Below are the code and all the weights of a small trained network. Each question names an input and a class and asks about switching units off, where a switched-off unit gives its printed mean instead of its output.

import numpy as np


def w(rows, s, z=0):
    codes = np.array(rows[::2]) - 128.0
    scale = np.full(codes.shape[1], s)
    scale[-1] = z or s
    return codes * scale


def f(y):
    return y / 2 * (1 + np.tanh(0.7978845608 * (y + 0.044715 * y**3)))


def log_softmax(a):
    a = a - a.max(-1, keepdims=True)
    return a - np.log(np.exp(a).sum(-1, keepdims=True))


def net(x, mask):
    res = np.array(x, float).reshape(1, 6) / 4 @ E
    y = f(res @ A[0][:, :-1].T + A[0][:, -1])
    res = res + np.where(mask, y, B[0][:, -1]) @ B[0][:, :-1]
    return log_softmax(res[-1] @ U[:, :-1].T + U[:, -1])


A, B = {}, {}
E = w([
[34,196,220],'x0',
[134,110,135],'x1',
[255,223,227],'x2',
[211,87,23],'x3',
[130,126,131],'x4',
[129,123,121],'x5',
],0.0071)
A[0] = w([
[249,112,145,195],'N0',
[51,133,187,186],'N1',
[23,55,15,253],'N2',
[1,145,157,253],'N3',
[154,189,252,35],'N4',
[243,202,253,239],'N5',
[80,199,158,182],'N6',
[20,44,88,252],'N7',
],0.0068,0.0052)
B[0] = w([
[243,226,74,193],'N0',
[35,120,225,182],'N1',
[2,28,29,248],'N2',
[16,89,221,222],'N3',
[91,214,208,170],'N4',
[217,209,220,255],'N5',
[84,164,238,174],'N6',
[13,33,93,230],'N7',
],0.0069,0.0093)
U = w([
[42,84,82,253],'0',
[207,156,181,249],'1',
[34,78,173,2],'2',
[116,192,183,112],'3',
[123,60,2,130],'4',
[250,160,38,4],'5',
],0.0081,0.0057)

Each question gives the input, the list of numbers given to net, and the class t.
The units are the neurons (one row each of A and B). Each row of codes is followed by its name. A weight is (code - 128) times the scale printed after its matrix; where a second scale follows, it is the last column's (A, B and U).
mask holds one flag per neuron, in row order. A switched-off neuron (its flag False) gives its mean, the last column of its row in B, instead of its output. The means were averaged over made-up inputs and are rounded, as every weight is.
A unit's drop is (log p(t) with every unit on - log p(t) with that unit switched off) / (log p(t) with every unit on - log p(t) with every unit switched off).
The circuit of an input: a set's keep is (log p(t) with only the set's units on - log p(t) with every unit switched off) / (log p(t) with every unit on - log p(t) with every unit switched off). Starting from all 8 units, units are removed one at a time, each time the one whose removal leaves the highest keep (on an exact tie, the one counted first), for as long as the keep stays at least 0.8.
circuit, biggest first: the units of the circuit, biggest drop first
top k neurons: the k neurons with the biggest drops, biggest first
drop when u is switched off: that unit's drop, to one decimal
input [-5,-8,7,2,-8,6], class 5: circuit, biggest first	[N0; N3]
input [0,6,5,2,5,4], class 5: top neuron	[N3]
input [6,1,3,6,4,-5], class 1: circuit, biggest first	[N2; N7]
input [0,-3,5,3,3,0], class 5: circuit, biggest first	[N3; N0]
input [-6,3,7,2,2,4], class 5: top 2 neurons	[N0; N3]
input [-4,2,2,-2,4,7], class 1: top 2 neurons	[N2; N7]
input [-1,0,6,5,7,-5], class 5: top 2 neurons	[N0; N3]
input [0,-1,-3,7,-4,-4], class 4: top 3 neurons	[N3; N1; N6]
input [7,1,2,4,-6,-6], class 1: top 3 neurons	[N2; N7; N5]
input [-1,7,2,-3,4,-1], class 1: drop when N7 is switched off	0.1
input [-5,-6,6,8,-5,-7], class 5: drop when N0 is switched off	0.2
input [1,1,1,2,6,5], class 1: drop when N2 is switched off	0.7
input [0,3,-2,2,-2,-6], class 4: drop when N1 is switched off	0.2
input [-1,-4,5,1,-1,1], class 5: top neuron	[N3]
